Here is a tiny trained network, its code and every weight. The questions are about switching its units off for an input and a class, where a switched-off unit gives its printed mean instead of its output.

import numpy as np


def w(rows, s, z=0):
    codes = np.array(rows[::2]) - 128.0
    scale = np.full(codes.shape[1], s)
    scale[-1] = z or s
    return codes * scale


def f(y):
    return np.maximum(y, 0)


def log_softmax(a):
    a = a - a.max(-1, keepdims=True)
    return a - np.log(np.exp(a).sum(-1, keepdims=True))


def net(x, mask):
    res = np.array(x, float).reshape(1, 2) / 4 @ E
    y = f(res @ A[0][:, :-1].T + A[0][:, -1])
    res = res + np.where(mask, y, B[0][:, -1]) @ B[0][:, :-1]
    return log_softmax(res[-1] @ U[:, :-1].T + U[:, -1])


A, B = {}, {}
E = w([
[174,185,225,94,44,144,150],'x0',
[11,2,128,16,192,171,62],'x1',
],0.013)
A[0] = w([
[178,141,113,167,128,165,168,58],'n0',
[85,171,98,76,167,132,76,36],'n1',
[155,156,132,139,112,58,142,52],'n2',
[90,140,34,151,139,119,136,163],'n3',
[151,109,223,110,93,111,142,229],'n4',
[89,126,154,95,164,95,120,36],'n5',
[192,181,117,176,139,160,111,54],'n6',
[103,87,133,110,105,139,63,6],'n7',
[81,135,120,124,138,167,88,93],'n8',
[161,135,201,80,138,105,166,193],'n9',
[151,70,5,162,145,96,146,157],'n10',
[111,197,135,171,185,71,169,79],'n11',
[179,163,94,114,164,139,176,81],'n12',
[139,139,81,199,84,76,103,71],'n13',
[158,52,25,162,156,84,155,190],'n14',
[139,190,108,142,110,46,107,60],'n15',
],0.012,0.0014)
B[0] = w([
[105,147,132,119,177,110,100,207],'n0',
[85,133,155,79,149,156,51,213],'n1',
[118,136,82,72,128,112,100,209],'n2',
[170,95,109,162,26,238,244,216],'n3',
[165,15,221,244,24,205,241,224],'n4',
[44,214,102,42,221,139,82,195],'n5',
[136,121,134,66,65,64,23,229],'n6',
[131,166,113,80,174,128,43,217],'n7',
[156,94,127,120,168,104,77,202],'n8',
[116,81,158,195,101,250,174,204],'n9',
[146,81,254,185,80,166,231,252],'n10',
[107,143,136,37,169,69,86,209],'n11',
[69,122,98,85,145,80,109,184],'n12',
[51,142,70,82,209,93,100,216],'n13',
[173,96,223,111,23,156,178,252],'n14',
[144,156,124,87,203,104,99,214],'n15',
],0.0071,0.012)
U = w([
[204,103,214,177,67,171,244,249],'0',
[131,159,107,89,225,79,19,7],'1',
],0.011,0.0018)

Each question gives the input, the list of numbers given to net, and the class t.
The units are the neurons (one row each of A and B). Each row of codes is followed by its name. A weight is (code - 128) times the scale printed after its matrix; where a second scale follows, it is the last column's (A, B and U).
mask holds one flag per neuron, in row order. A switched-off neuron (its flag False) gives its mean, the last column of its row in B, instead of its output. The means were averaged over made-up inputs and are rounded, as every weight is.
A unit's drop is (log p(t) with every unit on - log p(t) with that unit switched off) / (log p(t) with every unit on - log p(t) with every unit switched off).
The circuit of an input: a set's keep is (log p(t) with only the set's units on - log p(t) with every unit switched off) / (log p(t) with every unit on - log p(t) with every unit switched off). Starting from the 12 units with the biggest drops (on a tie, the unit counted first), units are removed one at a time, each time the one whose removal leaves the highest keep (on an exact tie, the one counted first), for as long as the keep stays at least 0.8.
circuit, biggest first: the units of the circuit, biggest drop first
top k neurons: the k neurons with the biggest drops, biggest first
drop when u is switched off: that unit's drop, to one decimal
input [-2,-3], class 1: circuit, biggest first => n4
input [-7,7], class 0: top 2 neurons => n10, n14
input [0,1], class 1: top 2 neurons => n4, n10
input [-4,4], class 0: top 3 neurons => n10, n14, n3
input [1,2], class 1: top 2 neurons => n10, n14
input [-5,5], class 0: top 4 neurons => n10, n14, n3, n13
input [-1,2], class 1: top 2 neurons => n4, n10
input [4,-5], class 1: drop when n6 is switched off => 0.1
input [6,-7], class 1: drop when n14 is switched off => 0.1
input [-3,3], class 0: drop when n13 is switched off => 0.5
